Below are the code and all the weights of a small trained network. Each question names an input and a target symbol and asks about switching units off, where a switched-off unit gives its printed mean instead of its output.

import numpy as np


def w(rows, s, z=0):
    codes = np.array(rows[::2]) - 128.0
    scale = np.full(codes.shape[1], s)
    scale[-1] = z or s
    return codes * scale


def f(y):
    return y / 2 * (1 + np.tanh(0.7978845608 * (y + 0.044715 * y**3)))


def softmax(a):
    e = np.exp(a - a.max(-1, keepdims=True))
    return e / e.sum(-1, keepdims=True)


def log_softmax(a):
    a = a - a.max(-1, keepdims=True)
    return a - np.log(np.exp(a).sum(-1, keepdims=True))


def net(x, mask):
    ids = ['δεζηλστφω'.index(c) for c in x.split()]
    T = len(ids)
    res = E[ids] + P[:T]
    r = res
    for j in range(3):
        rows = slice(4 * j, 4 * j + 4)
        q, k, v = (r @ M[0][rows].T for M in (Q, K, V))
        z = softmax(np.where(np.tri(T) > 0, q @ k.T / 4**0.5, -1e9)) @ v
        o = O[0][rows]
        res = res + np.where(mask[j], z, o[:, -1]) @ o[:, :-1]
    y = f(res @ A[0][:, :-1].T + A[0][:, -1])
    res = res + np.where(mask[3:7], y, B[0][:, -1]) @ B[0][:, :-1]
    return log_softmax(res[-1] @ U[:, :-1].T + U[:, -1])


Q, K, V, O, A, B = {}, {}, {}, {}, {}, {}
E = w([
[121,158,154,139,90],'δ',
[65,97,134,95,132],'ε',
[222,127,200,131,95],'ζ',
[59,124,71,169,172],'η',
[151,55,147,97,40],'λ',
[123,121,164,165,119],'σ',
[126,97,55,111,53],'τ',
[114,159,137,134,89],'φ',
[178,198,80,6,111],'ω',
],0.021)
P = w([
[128,202,108,141,254],'0',
[105,162,128,152,180],'1',
[68,171,114,133,116],'2',
[44,183,81,121,79],'3',
[37,159,101,132,114],'4',
[22,178,103,164,97],'5',
],0.0053)
Q[0] = w([
[30,141,52,169,140],'H1',
[19,153,38,124,229],'H1',
[175,108,138,75,188],'H1',
[171,130,101,186,157],'H1',
[154,110,141,117,1],'H2',
[197,94,100,164,217],'H2',
[216,146,133,152,109],'H2',
[173,166,184,175,149],'H2',
[28,112,203,174,161],'H3',
[74,83,148,102,134],'H3',
[86,215,138,182,195],'H3',
[192,131,162,191,91],'H3',
],0.01)
K[0] = w([
[1,128,150,158,133],'H1',
[114,112,142,172,119],'H1',
[175,182,127,145,137],'H1',
[119,221,82,177,156],'H1',
[210,97,198,98,98],'H2',
[87,105,87,171,112],'H2',
[129,78,184,136,128],'H2',
[145,118,179,188,166],'H2',
[78,180,100,85,165],'H3',
[161,153,109,54,146],'H3',
[125,86,95,120,178],'H3',
[131,141,172,91,142],'H3',
],0.014)
V[0] = w([
[241,99,99,184,60],'H1',
[106,136,170,66,186],'H1',
[183,61,153,142,108],'H1',
[99,118,208,22,61],'H1',
[129,117,207,147,140],'H2',
[76,187,83,164,186],'H2',
[132,151,183,1,101],'H2',
[52,150,159,157,126],'H2',
[58,145,82,154,173],'H3',
[137,193,122,118,163],'H3',
[147,16,91,64,146],'H3',
[195,190,114,54,109],'H3',
],0.0095)
O[0] = w([
[194,122,95,159,105,34],'H1',
[89,120,146,101,137,80],'H1',
[147,35,85,170,143,42],'H1',
[147,1,134,122,146,219],'H1',
[93,116,136,161,158,29],'H2',
[141,54,132,86,174,3],'H2',
[104,46,92,193,171,242],'H2',
[173,114,187,110,81,51],'H2',
[114,96,96,71,127,118],'H3',
[154,166,105,115,170,67],'H3',
[75,94,86,102,113,175],'H3',
[162,123,202,62,201,177],'H3',
],0.0091,0.003)
A[0] = w([
[242,111,11,61,104,142],'N1',
[253,168,98,185,10,209],'N2',
[46,8,148,127,51,251],'N3',
[179,106,88,195,203,104],'N4',
],0.0058,0.0023)
B[0] = w([
[207,102,181,59,140,180],'N1',
[227,224,50,151,254,227],'N2',
[110,66,175,140,34,254],'N3',
[62,176,32,135,113,150],'N4',
],0.0067,0.0089)
U = w([
[189,100,133,47,144,67],'δ',
[99,76,80,200,104,31],'ε',
[103,149,193,165,156,132],'ζ',
[85,95,129,130,214,2],'η',
[95,100,219,97,74,198],'λ',
[57,145,89,232,201,229],'σ',
[83,207,133,110,99,98],'τ',
[133,151,219,116,159,203],'φ',
[165,143,255,124,144,180],'ω',
],0.0091,0.0029)

Each question gives the input, a string of symbols that net reads in full, and the target symbol t.
The units are the heads (4 rows each of Q, K, V and O) and the neurons (one row each of A and B). Each row of codes is followed by its name. A weight is (code - 128) times the scale printed after its matrix; where a second scale follows, it is the last column's (O, A, B and U).
mask holds one flag per unit, heads first, then neurons. A switched-off unit (its flag False) gives its mean, the last column of its rows in O or B, instead of its output. The means were averaged over made-up inputs and are rounded, as every weight is.
A unit's drop is (log p(t) with every unit on - log p(t) with that unit switched off) / (log p(t) with every unit on - log p(t) with every unit switched off).
The circuit of an input: a set's keep is (log p(t) with only the set's units on - log p(t) with every unit switched off) / (log p(t) with every unit on - log p(t) with every unit switched off). Starting from all 7 units, units are removed one at a time, each time the one whose removal leaves the highest keep (on an exact tie, the one counted first), for as long as the keep stays at least 0.8.
units of the circuit, in order: the units of the circuit, biggest drop first
top k neurons: the k neurons with the biggest drops, biggest first
heads that matter: for each layer, one digit per head in row order, 1 if its drop is at least 0.15 and else 0, layers parted by /
drop when u is switched off: that unit's drop, to one decimal
input σ η ε δ σ, target λ: units of the circuit, in order : N2, H2
input ε ζ τ ζ σ τ, target σ: units of the circuit, in order : H2
input φ σ ε σ δ, target λ: units of the circuit, in order : H1, N2
input σ ε τ τ, target λ: units of the circuit, in order : H1, N2, N3
input δ η τ η φ, target τ: heads that matter : 101
input η τ η τ τ, target τ: heads that matter : 100
input τ φ λ δ, target ε: heads that matter : 100
input η τ τ ζ ζ δ, target σ: heads that matter : 110
input ε λ τ σ, target ε: units of the circuit, in order : H3, H1
input τ η δ, target τ: heads that matter : 101
input ζ δ σ, target σ: heads that matter : 111
input φ ω ζ φ ε, target η: heads that matter : 011
input λ ζ τ τ φ φ, target σ: heads that matter : 110
input λ τ σ, target ε: units of the circuit, in order : H1
input ε ε τ φ, target λ: top 2 neurons : N2, N3
input δ ε λ ε τ, target λ: top 3 neurons : N2, N3, N4
input ζ τ ε τ δ ε, target λ: drop when N3 is switched off : 0.1
input ζ ζ σ, target σ: drop when H3 is switched off : 0.2
input τ λ ε λ λ, target ε: drop when H1 is switched off : 0.4
input ζ τ φ ω ε, target η: drop when H3 is switched off : 0.9
